Below are the code and all the weights of a small trained network. Each question names an input and a class and asks about switching units off, where a switched-off unit gives its printed mean instead of its output.

import numpy as np


def w(rows, s, z=0):
    codes = np.array(rows[::2]) - 128.0
    scale = np.full(codes.shape[1], s)
    scale[-1] = z or s
    return codes * scale


def f(y):
    return np.maximum(y, 0)


def log_softmax(a):
    a = a - a.max(-1, keepdims=True)
    return a - np.log(np.exp(a).sum(-1, keepdims=True))


def net(x, mask):
    res = np.array(x, float).reshape(1, 6) / 4 @ E
    y = f(res @ A[0][:, :-1].T + A[0][:, -1])
    res = res + np.where(mask, y, B[0][:, -1]) @ B[0][:, :-1]
    return log_softmax(res[-1] @ U[:, :-1].T + U[:, -1])


A, B = {}, {}
E = w([
[180,139,180,112,106,107,99,129,169,168,137,64],'x0',
[253,100,108,154,49,94,140,2,193,7,212,91],'x1',
[93,73,24,110,165,163,127,61,157,49,122,171],'x2',
[71,77,99,117,167,190,94,191,135,144,80,186],'x3',
[249,126,189,134,45,88,75,76,213,105,170,46],'x4',
[193,74,82,49,250,197,28,156,204,251,40,56],'x5',
],0.0092)
A[0] = w([
[176,129,138,104,153,138,83,154,173,225,88,71,124],'N0',
[111,116,141,131,155,111,141,115,151,118,139,152,104],'N1',
[71,112,86,91,185,188,124,172,96,196,64,153,116],'N2',
[127,141,131,113,186,138,102,125,145,103,110,145,6],'N3',
[70,162,178,188,101,90,175,149,92,100,166,173,125],'N4',
[74,104,92,111,217,159,121,160,118,188,47,153,128],'N5',
[141,109,85,153,120,124,139,67,156,8,179,148,138],'N6',
[143,114,139,115,162,147,164,104,70,138,133,79,45],'N7',
[95,114,136,153,91,115,149,123,122,74,155,152,145],'N8',
[136,91,117,145,118,122,140,52,140,46,170,161,127],'N9',
],0.013,0.016)
B[0] = w([
[175,118,189,122,144,93,101,70,185,236,186,62,228],'N0',
[106,85,155,118,106,60,162,116,119,96,132,131,134],'N1',
[86,70,111,167,240,178,119,178,128,114,70,203,252],'N2',
[63,179,101,126,111,149,156,50,113,105,72,229,134],'N3',
[143,192,72,124,145,89,138,192,47,159,238,137,210],'N4',
[29,64,149,116,209,163,156,213,203,137,115,206,254],'N5',
[103,134,83,128,36,165,123,42,213,58,1,102,220],'N6',
[126,163,124,164,84,143,158,170,135,127,78,74,129],'N7',
[155,138,167,80,87,119,144,135,73,110,134,66,186],'N8',
[158,116,64,151,92,160,66,88,175,74,81,160,202],'N9',
],0.0093,0.026)
U = w([
[246,70,228,109,125,123,117,99,222,251,188,76,154],'0',
[114,184,150,119,62,71,190,161,2,98,251,147,31],'1',
[26,68,174,120,249,148,167,210,154,189,70,172,253],'2',
[128,130,104,121,34,128,160,35,157,40,71,136,15],'3',
],0.0089,0.0052)

Each question gives the input, the list of numbers given to net, and the class t.
The units are the neurons (one row each of A and B). Each row of codes is followed by its name. A weight is (code - 128) times the scale printed after its matrix; where a second scale follows, it is the last column's (A, B and U).
mask holds one flag per neuron, in row order. A switched-off neuron (its flag False) gives its mean, the last column of its row in B, instead of its output. The means were averaged over made-up inputs and are rounded, as every weight is.
A unit's drop is (log p(t) with every unit on - log p(t) with that unit switched off) / (log p(t) with every unit on - log p(t) with every unit switched off).
The circuit of an input: a set's keep is (log p(t) with only the set's units on - log p(t) with every unit switched off) / (log p(t) with every unit on - log p(t) with every unit switched off). Starting from all 10 units, units are removed one at a time, each time the one whose removal leaves the highest keep (on an exact tie, the one counted first), for as long as the keep stays at least 0.8.
units of the circuit, in order: the units of the circuit, biggest drop first
top k neurons: the k neurons with the biggest drops, biggest first
drop when u is switched off: that unit's drop, to one decimal
input [-6,-7,6,-4,4,-3], class 1: units of the circuit, in order -> (N5; N2; N4)
input [2,-5,-2,-2,4,8], class 0: units of the circuit, in order -> (N0)
input [-8,-2,-2,-3,8,-6], class 1: top 2 neurons -> (N4; N8)
input [0,-3,1,-6,7,-5], class 3: top 2 neurons -> (N6; N9)
input [2,-4,5,-3,3,0], class 0: top 2 neurons -> (N2; N5)
input [2,-6,7,-1,7,-3], class 3: top 2 neurons -> (N5; N0)
input [2,1,-3,-4,2,-4], class 1: drop when N4 is switched off -> 0.5
input [7,-5,5,-2,8,-4], class 3: drop when N0 is switched off -> 0.7
input [1,-3,5,2,8,-2], class 3: drop when N7 is switched off -> 0.0
input [4,-6,-4,-6,6,8], class 0: drop when N0 is switched off -> 0.1
